Below are the code and all the weights of a small trained network. Each question names an input and a class and asks about switching units off, where a switched-off unit gives its printed mean instead of its output.

import numpy as np


def w(rows, s, z=0):
    codes = np.array(rows[::2]) - 128.0
    scale = np.full(codes.shape[1], s)
    scale[-1] = z or s
    return codes * scale


def f(y):
    return np.maximum(y, 0)


def log_softmax(a):
    a = a - a.max(-1, keepdims=True)
    return a - np.log(np.exp(a).sum(-1, keepdims=True))


def net(x, mask):
    res = np.array(x, float).reshape(1, 8) / 4 @ E
    y = f(res @ A[0][:, :-1].T + A[0][:, -1])
    res = res + np.where(mask, y, B[0][:, -1]) @ B[0][:, :-1]
    return log_softmax(res[-1] @ U[:, :-1].T + U[:, -1])


A, B = {}, {}
E = w([
[135,106,151,127,107,137,121,127,143,112],'x0',
[69,193,136,127,139,20,70,121,216,57],'x1',
[113,128,125,156,131,99,150,145,103,145],'x2',
[85,115,89,121,168,147,180,141,143,117],'x3',
[152,137,94,63,117,130,99,134,115,104],'x4',
[85,61,143,51,151,113,70,182,191,245],'x5',
[100,132,103,140,140,129,154,147,121,133],'x6',
[132,126,126,97,120,122,111,126,101,113],'x7',
],0.012)
A[0] = w([
[73,82,129,58,93,160,100,146,157,241,204],'n0',
[187,195,83,200,66,189,205,33,37,38,163],'n1',
[201,104,120,110,95,244,194,118,35,241,1],'n2',
[43,174,114,96,63,1,136,58,191,114,31],'n3',
[89,47,102,116,130,116,60,147,109,247,115],'n4',
[178,12,141,129,102,202,201,166,64,125,82],'n5',
],0.0079,0.0018)
B[0] = w([
[164,90,101,172,154,107,162,63,120,138,219],'n0',
[149,51,67,172,157,131,113,124,120,164,252],'n1',
[68,246,137,105,112,128,129,154,157,61,245],'n2',
[123,169,156,83,114,114,148,140,122,81,202],'n3',
[223,115,100,167,110,146,107,132,129,163,211],'n4',
[78,125,120,140,139,128,105,198,135,100,217],'n5',
],0.014,0.017)
U = w([
[147,43,45,149,160,89,145,84,59,194,2],'0',
[18,254,174,84,143,77,137,134,93,106,254],'1',
],0.0093,0.00038)

Each question gives the input, the list of numbers given to net, and the class t.
The units are the neurons (one row each of A and B). Each row of codes is followed by its name. A weight is (code - 128) times the scale printed after its matrix; where a second scale follows, it is the last column's (A, B and U).
mask holds one flag per neuron, in row order. A switched-off neuron (its flag False) gives its mean, the last column of its row in B, instead of its output. The means were averaged over made-up inputs and are rounded, as every weight is.
A unit's drop is (log p(t) with every unit on - log p(t) with that unit switched off) / (log p(t) with every unit on - log p(t) with every unit switched off).
The circuit of an input: a set's keep is (log p(t) with only the set's units on - log p(t) with every unit switched off) / (log p(t) with every unit on - log p(t) with every unit switched off). Starting from all 6 units, units are removed one at a time, each time the one whose removal leaves the highest keep (on an exact tie, the one counted first), for as long as the keep stays at least 0.8.
circuit, biggest first: the units of the circuit, biggest drop first
k most important neurons: the k neurons with the biggest drops, biggest first
drop of u: that unit's drop, to one decimal
input [-5,-4,2,-2,3,0,5,-2], class 1: circuit, biggest first : n2
input [6,-8,5,-3,-3,-6,-7,-3], class 1: 2 most important neurons : n2, n5
input [-7,5,4,-8,5,6,2,-4], class 0: 3 most important neurons : n2, n4, n0
input [7,-3,3,3,6,2,4,8], class 1: 3 most important neurons : n1, n2, n5
input [2,6,-2,-8,4,6,2,-7], class 0: 3 most important neurons : n2, n0, n4
input [3,-2,1,-3,-4,0,-5,-4], class 1: 3 most important neurons : n1, n0, n4
input [4,5,-4,1,5,-6,-8,-5], class 0: 2 most important neurons : n2, n1
input [-1,-3,7,-7,-3,1,7,-2], class 1: 2 most important neurons : n1, n2
input [-4,3,0,-4,-2,-3,2,-7], class 0: 2 most important neurons : n2, n5
input [4,-6,-3,-1,-3,-2,-7,-3], class 1: drop of n2 : 0.6
input [5,-6,4,4,1,-3,-1,-8], class 1: drop of n2 : 1.0
input [4,-8,2,-5,4,0,7,7], class 1: drop of n0 : 0.0
